Below is a small trained network, with its code and all its weights. Each question gives an input and a class and asks what happens when units are switched off, that is, made to give their printed mean instead of their output.

import numpy as np


def w(rows, s, z=0):
    codes = np.array(rows[::2]) - 128.0
    scale = np.full(codes.shape[1], s)
    scale[-1] = z or s
    return codes * scale


def f(y):
    return np.maximum(y, 0)


def log_softmax(a):
    a = a - a.max(-1, keepdims=True)
    return a - np.log(np.exp(a).sum(-1, keepdims=True))


def net(x, mask):
    res = np.array(x, float).reshape(1, 7) / 4 @ E
    y = f(res @ A[0][:, :-1].T + A[0][:, -1])
    res = res + np.where(mask, y, B[0][:, -1]) @ B[0][:, :-1]
    return log_softmax(res[-1] @ U[:, :-1].T + U[:, -1])


A, B = {}, {}
E = w([
[134,129,128,128,124],'x0',
[48,48,110,140,16],'x1',
[171,128,107,136,103],'x2',
[148,76,241,24,108],'x3',
[102,195,23,2,87],'x4',
[131,124,122,128,129],'x5',
[161,119,107,132,115],'x6',
],0.0083)
A[0] = w([
[109,232,114,100,151,210],'neuron 0',
[71,220,49,83,103,169],'neuron 1',
[126,180,85,32,118,254],'neuron 2',
[139,191,121,85,188,191],'neuron 3',
[170,129,173,149,151,162],'neuron 4',
[103,86,129,208,113,176],'neuron 5',
[175,170,146,143,128,176],'neuron 6',
[137,105,185,55,100,240],'neuron 7',
[112,93,70,104,78,126],'neuron 8',
[97,73,173,182,92,131],'neuron 9',
[164,134,171,163,172,169],'neuron 10',
[157,118,186,83,129,201],'neuron 11',
[67,71,159,202,76,169],'neuron 12',
[106,80,183,183,75,182],'neuron 13',
[115,159,45,151,101,200],'neuron 14',
[186,120,176,155,203,193],'neuron 15',
[161,141,114,208,234,229],'neuron 16',
[157,86,160,197,162,252],'neuron 17',
[156,68,162,60,136,228],'neuron 18',
[152,195,121,78,175,132],'neuron 19',
[138,178,108,254,163,232],'neuron 20',
[80,93,89,84,25,142],'neuron 21',
[107,96,103,83,76,147],'neuron 22',
],0.0096,0.0036)
B[0] = w([
[156,97,90,45,57,215],'neuron 0',
[121,105,99,78,138,252],'neuron 1',
[156,125,141,11,114,255],'neuron 2',
[213,119,87,85,74,208],'neuron 3',
[122,151,154,155,202,188],'neuron 4',
[87,105,132,155,67,207],'neuron 5',
[145,154,152,86,146,174],'neuron 6',
[193,153,253,167,154,225],'neuron 7',
[60,119,136,105,185,193],'neuron 8',
[127,87,123,174,133,204],'neuron 9',
[128,167,151,141,169,199],'neuron 10',
[197,80,170,155,181,202],'neuron 11',
[113,103,87,194,81,225],'neuron 12',
[127,94,137,211,112,218],'neuron 13',
[93,133,83,65,144,217],'neuron 14',
[172,196,178,146,201,224],'neuron 15',
[92,231,156,80,97,242],'neuron 16',
[124,177,150,187,120,234],'neuron 17',
[188,111,228,179,187,215],'neuron 18',
[213,54,56,132,49,199],'neuron 19',
[66,203,165,99,47,246],'neuron 20',
[25,156,193,96,159,233],'neuron 21',
[70,153,198,99,142,194],'neuron 22',
],0.007,0.0093)
U = w([
[76,243,241,62,115,251],'0',
[89,131,102,190,3,132],'1',
[185,147,32,67,53,116],'2',
[17,131,90,58,162,88],'3',
[187,184,175,150,247,34],'4',
[163,13,180,194,130,120],'5',
[245,6,153,53,126,48],'6',
],0.0065,0.0013)

Each question gives the input, the list of numbers given to net, and the class t.
The units are the neurons (one row each of A and B). Each row of codes is followed by its name. A weight is (code - 128) times the scale printed after its matrix; where a second scale follows, it is the last column's (A, B and U).
mask holds one flag per neuron, in row order. A switched-off neuron (its flag False) gives its mean, the last column of its row in B, instead of its output. The means were averaged over made-up inputs and are rounded, as every weight is.
A unit's drop is (log p(t) with every unit on - log p(t) with that unit switched off) / (log p(t) with every unit on - log p(t) with every unit switched off).
The circuit of an input: a set's keep is (log p(t) with only the set's units on - log p(t) with every unit switched off) / (log p(t) with every unit on - log p(t) with every unit switched off). Starting from the 12 units with the biggest drops (on a tie, the unit counted first), units are removed one at a time, each time the one whose removal leaves the highest keep (on an exact tie, the one counted first), for as long as the keep stays at least 0.8.
units of the circuit, in order: the units of the circuit, biggest drop first
k most important neurons: the k neurons with the biggest drops, biggest first
drop of u: that unit's drop, to one decimal
input [4,-7,-8,-2,-8,2,3], class 0: units of the circuit, in order => neuron 16
input [8,1,6,-7,7,3,4], class 3: units of the circuit, in order => neuron 8; neuron 14
input [4,-7,2,-2,1,-1,1], class 2: units of the circuit, in order => neuron 19; neuron 3; neuron 7
input [-8,6,5,-8,1,7,5], class 3: units of the circuit, in order => neuron 14; neuron 8; neuron 21
input [-8,-5,6,-4,-7,-1,8], class 0: 2 most important neurons => neuron 20; neuron 16
input [1,-6,2,6,1,8,8], class 6: units of the circuit, in order => neuron 19; neuron 20
input [8,-6,5,-5,-5,4,8], class 0: 2 most important neurons => neuron 20; neuron 16
input [-2,2,2,6,0,1,6], class 5: 2 most important neurons => neuron 16; neuron 20
input [1,2,8,-4,8,-3,-8], class 3: 2 most important neurons => neuron 21; neuron 8
input [8,0,1,2,1,8,8], class 6: drop of neuron 17 => 0.3
input [8,-6,4,2,-1,4,-7], class 4: drop of neuron 15 => 0.2
input [-3,6,0,-1,-3,1,-5], class 1: drop of neuron 18 => 0.1
